Below are the code and all the weights of a small trained network. Each question names an input and a target symbol and asks about switching units off, where a switched-off unit gives its printed mean instead of its output.

import numpy as np


def w(rows, s, z=0):
    codes = np.array(rows[::2]) - 128.0
    scale = np.full(codes.shape[1], s)
    scale[-1] = z or s
    return codes * scale


def norm(h):
    return h / np.sqrt((h * h).mean(-1, keepdims=True) + 1e-5)


def f(y):
    return np.maximum(y, 0)


def softmax(a):
    e = np.exp(a - a.max(-1, keepdims=True))
    return e / e.sum(-1, keepdims=True)


def log_softmax(a):
    a = a - a.max(-1, keepdims=True)
    return a - np.log(np.exp(a).sum(-1, keepdims=True))


def net(x, mask):
    ids = ['ΓΘΞΠΦΩαηλσ'.index(c) for c in x.split()]
    T = len(ids)
    res = E[ids] + P[:T]
    u = 0
    for l in range(2):
        r = norm(res)
        for j in range(2):
            rows = slice(3 * j, 3 * j + 3)
            q, k, v = (r @ M[l][rows].T for M in (Q, K, V))
            z = softmax(np.where(np.tri(T) > 0, q @ k.T / 3**0.5, -1e9)) @ v
            o = O[l][rows]
            res = res + np.where(mask[u + j], z, o[:, -1]) @ o[:, :-1]
        u += 2
        y = f(norm(res) @ A[l][:, :-1].T + A[l][:, -1])
        res = res + np.where(mask[u : u + 12], y, B[l][:, -1]) @ B[l][:, :-1]
        u += 12
    return log_softmax(norm(res)[-1] @ U[:, :-1].T + U[:, -1])


Q, K, V, O, A, B = {}, {}, {}, {}, {}, {}
E = w([
[120,64,254,118,151,119,103,124],'Γ',
[167,184,165,131,65,65,41,142],'Θ',
[126,172,172,178,53,235,192,114],'Ξ',
[107,120,75,107,145,81,123,65],'Π',
[102,74,164,161,76,158,63,121],'Φ',
[242,85,180,107,140,122,103,138],'Ω',
[90,52,218,107,121,156,120,126],'α',
[108,123,126,146,114,52,116,195],'η',
[130,98,188,150,143,119,57,144],'λ',
[88,117,202,166,148,153,249,167],'σ',
],0.007)
P = w([
[136,83,159,255,84,88,101,135],'0',
[113,108,169,212,74,122,105,108],'1',
[112,110,161,190,84,126,106,118],'2',
[105,116,153,169,93,113,106,117],'3',
[104,119,152,149,103,105,107,126],'4',
[102,117,147,129,113,100,112,129],'5',
[99,119,145,112,122,100,115,135],'6',
[100,121,139,95,130,99,119,145],'7',
[103,123,130,77,139,96,123,149],'8',
[102,122,130,63,140,104,125,159],'9',
[106,127,122,46,146,99,128,169],'10',
[109,124,113,26,155,100,128,177],'11',
[89,121,115,16,153,98,116,159],'12',
],0.0037)
Q[0] = w([
[89,57,160,1,52,38,5,114],'0.h1',
[137,199,147,163,100,244,216,131],'0.h1',
[130,172,68,113,151,201,215,95],'0.h1',
[116,106,109,110,99,149,74,127],'0.h2',
[151,159,122,243,170,172,242,190],'0.h2',
[88,40,212,88,130,107,81,132],'0.h2',
],0.0046)
K[0] = w([
[79,173,129,2,173,173,96,196],'0.h1',
[86,120,122,225,125,209,180,114],'0.h1',
[141,176,185,216,21,106,163,154],'0.h1',
[202,143,154,85,127,131,151,110],'0.h2',
[136,126,149,236,117,82,94,124],'0.h2',
[122,174,89,72,148,107,146,77],'0.h2',
],0.0051)
V[0] = w([
[196,229,79,23,99,84,165,100],'0.h1',
[111,88,12,143,254,172,155,20],'0.h1',
[131,109,249,192,239,89,61,112],'0.h1',
[149,162,6,84,223,154,218,84],'0.h2',
[100,228,115,251,110,85,150,73],'0.h2',
[153,138,219,184,45,209,236,140],'0.h2',
],0.0028)
O[0] = w([
[168,2,108,82,8,164,108,141,73],'0.h1',
[75,148,152,66,138,241,82,103,67],'0.h1',
[114,220,146,128,124,114,178,97,223],'0.h1',
[115,172,222,104,103,96,91,109,5],'0.h2',
[124,187,140,87,166,78,181,182,186],'0.h2',
[113,102,92,209,103,96,154,104,45],'0.h2',
],0.0036,0.0031)
A[0] = w([
[196,162,148,108,165,91,39,111,187],'0.n1',
[135,61,105,132,191,82,170,109,92],'0.n2',
[168,166,164,64,123,169,102,118,130],'0.n3',
[104,58,125,151,37,168,89,70,59],'0.n4',
[81,62,152,119,190,150,209,133,169],'0.n5',
[85,155,128,92,107,64,215,119,187],'0.n6',
[125,142,80,206,96,99,116,136,44],'0.n7',
[112,199,166,105,84,142,114,200,247],'0.n8',
[147,63,146,144,97,211,154,136,168],'0.n9',
[91,143,200,151,151,212,119,107,6],'0.n10',
[98,115,217,130,134,121,77,105,97],'0.n11',
[1,115,162,117,145,155,105,124,193],'0.n12',
],0.0044,0.0013)
B[0] = w([
[170,161,93,190,102,223,147,95,250],'0.n1',
[166,100,165,149,73,154,129,91,202],'0.n2',
[126,212,93,185,143,151,128,91,173],'0.n3',
[226,200,114,171,221,129,109,213,148],'0.n4',
[114,169,131,252,119,111,10,129,195],'0.n5',
[190,74,77,158,185,109,127,151,252],'0.n6',
[110,178,142,71,205,212,139,124,177],'0.n7',
[58,78,28,126,206,134,144,50,228],'0.n8',
[76,187,57,171,76,101,98,82,159],'0.n9',
[112,144,92,21,136,120,59,120,171],'0.n10',
[222,157,93,113,192,90,102,105,217],'0.n11',
[137,144,84,187,233,101,122,159,240],'0.n12',
],0.003,0.0033)
Q[1] = w([
[171,134,85,140,193,87,16,129],'1.h1',
[166,143,167,122,79,179,121,141],'1.h1',
[147,93,141,62,164,146,99,119],'1.h1',
[100,168,228,153,2,204,160,211],'1.h2',
[142,174,145,138,142,118,43,170],'1.h2',
[151,116,72,86,205,107,102,88],'1.h2',
],0.0098)
K[1] = w([
[134,71,2,20,142,64,118,167],'1.h1',
[229,152,191,163,43,113,105,106],'1.h1',
[147,91,169,25,77,200,66,144],'1.h1',
[120,120,132,250,132,70,223,175],'1.h2',
[194,71,79,29,46,83,200,134],'1.h2',
[122,89,150,30,98,164,68,115],'1.h2',
],0.0063)
V[1] = w([
[41,173,145,184,138,130,102,104],'1.h1',
[19,112,111,98,127,103,118,226],'1.h1',
[177,107,157,133,103,119,124,68],'1.h1',
[129,156,163,130,148,172,72,223],'1.h2',
[170,129,55,208,136,160,110,180],'1.h2',
[255,124,174,113,117,167,168,127],'1.h2',
],0.0052)
O[1] = w([
[184,70,154,50,57,120,153,84,182],'1.h1',
[181,130,132,208,123,130,214,203,32],'1.h1',
[116,182,119,112,130,108,86,80,132],'1.h1',
[91,158,116,129,46,128,197,36,42],'1.h2',
[73,143,139,4,112,192,153,141,251],'1.h2',
[235,96,160,96,153,182,141,39,31],'1.h2',
],0.0044,0.0031)
A[1] = w([
[141,125,134,118,125,118,173,83,66],'1.n1',
[109,119,203,149,146,111,119,114,1],'1.n2',
[139,143,88,98,80,92,124,115,82],'1.n3',
[105,92,102,132,145,83,126,121,152],'1.n4',
[134,160,175,169,26,121,106,120,3],'1.n5',
[132,73,108,92,148,122,114,159,75],'1.n6',
[102,115,118,79,88,112,97,63,156],'1.n7',
[99,123,102,101,2,207,201,97,147],'1.n8',
[189,117,129,135,111,166,88,106,123],'1.n9',
[83,89,136,127,130,115,108,138,109],'1.n10',
[148,79,125,150,168,143,210,200,35],'1.n11',
[169,45,138,118,152,164,144,92,122],'1.n12',
],0.0069,0.001)
B[1] = w([
[160,201,146,106,156,83,159,156,144],'1.n1',
[152,190,25,115,83,154,152,142,166],'1.n2',
[166,112,153,167,61,185,161,132,208],'1.n3',
[128,134,200,137,107,177,64,116,241],'1.n4',
[203,19,239,29,97,124,135,159,155],'1.n5',
[150,156,180,101,118,44,120,137,204],'1.n6',
[158,107,152,163,127,140,185,195,252],'1.n7',
[29,113,76,56,122,143,116,166,180],'1.n8',
[138,51,79,106,191,165,157,110,164],'1.n9',
[141,139,89,121,117,121,100,116,194],'1.n10',
[184,95,125,194,152,138,165,255,175],'1.n11',
[53,17,82,189,134,200,171,56,149],'1.n12',
],0.0049,0.0038)
U = w([
[174,154,122,225,117,103,154,30,107],'Γ',
[237,98,191,64,47,126,139,153,110],'Θ',
[124,100,114,136,100,75,116,124,38],'Ξ',
[112,174,120,100,239,102,35,133,183],'Π',
[26,105,78,64,71,189,165,167,150],'Φ',
[144,23,116,145,198,201,163,59,140],'Ω',
[92,108,94,254,10,161,76,86,156],'α',
[132,104,130,248,191,147,192,235,127],'η',
[143,250,89,105,114,111,233,96,112],'λ',
[124,108,127,137,106,84,126,120,2],'σ',
],0.0074,0.0031)

Each question gives the input, a string of symbols that net reads in full, and the target symbol t.
The units are the heads (3 rows each of Q, K, V and O) and the neurons (one row each of A and B). Each row of codes is followed by its name. A weight is (code - 128) times the scale printed after its matrix; where a second scale follows, it is the last column's (O, A, B and U).
mask holds one flag per unit, layer by layer, with each layer's heads first. A switched-off unit (its flag False) gives its mean, the last column of its rows in O or B, instead of its output. The means were averaged over made-up inputs and are rounded, as every weight is.
A unit's drop is (log p(t) with every unit on - log p(t) with that unit switched off) / (log p(t) with every unit on - log p(t) with every unit switched off).
The circuit of an input: a set's keep is (log p(t) with only the set's units on - log p(t) with every unit switched off) / (log p(t) with every unit on - log p(t) with every unit switched off). Starting from the 12 units with the biggest drops (on a tie, the unit counted first), units are removed one at a time, each time the one whose removal leaves the highest keep (on an exact tie, the one counted first), for as long as the keep stays at least 0.8.
units of the circuit, in order: the units of the circuit, biggest drop first
k most important neurons: the k neurons with the biggest drops, biggest first
k most important neurons of layer l: the k neurons of layer l with the biggest drops, biggest first
input Θ Ξ Θ α Θ η Φ, target η: units of the circuit, in order : [1.h1; 0.n4]
input α Θ Φ, target Φ: 2 most important neurons : [0.n7; 1.n8]
input Φ Π α Π Π Π Π λ α Π, target λ: 3 most important neurons : [0.n10; 0.n5; 0.n12]
input λ Θ α, target α: 2 most important neurons of layer 0 : [0.n5; 0.n12]
input Π Ω Θ α Π, target Ω: units of the circuit, in order : [1.h2; 0.h1; 1.n12; 0.n12]
input Ω η λ Ξ Π Θ Ω α Θ α σ α, target Ω: units of the circuit, in order : [1.h2; 1.n12]
input α Θ α σ Π Π Π Π η Π, target η: units of the circuit, in order : [1.h1; 0.h1; 0.n8; 1.n11]
input Θ Π Π Ξ η Π λ Π Ω η Π, target Ω: 2 most important neurons : [0.n6; 0.n12]
input Π Γ Π Γ Φ Θ Π Π Γ η λ Φ, target η: units of the circuit, in order : [1.h1; 0.h1]
input Θ Φ Π Φ Π Γ Ω, target Ω: units of the circuit, in order : [1.n12; 1.h2]
input Φ α Ω Θ Ξ Π σ Φ Θ λ Φ λ η, target η: units of the circuit, in order : [1.h1]
input Θ Π Θ, target Π: 2 most important neurons of layer 0 : [0.n8; 0.n2]
input Θ Θ Π Φ Π Θ λ Φ Γ Γ Θ, target λ: 2 most important neurons : [0.n1; 0.n8]
input α Φ Ξ Π Θ Γ Φ Θ α Γ Π η, target η: 2 most important neurons : [1.n11; 0.n8]
input α Φ Γ Θ λ Θ Π η Π λ Π, target λ: units of the circuit, in order : [1.h2; 1.n1; 0.h2]
input α Φ Θ Ξ Π Π Γ Θ α Φ α α Θ, target α: 2 most important neurons of layer 1 : [1.n3; 1.n6]
input η Π Π Φ λ Φ Θ Γ Ω Π, target Φ: 3 most important neurons : [0.n10; 0.n4; 1.n8]
input Φ Φ Π Γ Γ Θ Π Π Ω Φ, target Ω: 2 most important neurons of layer 1 : [1.n12; 1.n9]
input Π Γ Φ λ Π Γ σ Θ Π, target Γ: units of the circuit, in order : [1.h2; 0.n10; 0.h2]
input λ Ξ λ, target λ: most important neuron : [1.n2]
input Π λ α Π Θ σ η Π, target Θ: 2 most important neurons of layer 0 : [0.n8; 0.n1]
input Ξ Ω Γ, target Ω: 2 most important neurons : [1.n12; 1.n9]
input Ω Γ λ Γ Φ λ, target Ω: most important neuron : [1.n12]
input σ Φ Θ λ, target λ: 2 most important neurons : [0.n7; 1.n2]
input Π η Π Φ α Φ Θ α Ω α Ω Φ, target Ω: 2 most important neurons : [1.n12; 0.n4]
input α Φ α, target α: 2 most important neurons : [0.n12; 0.n5]
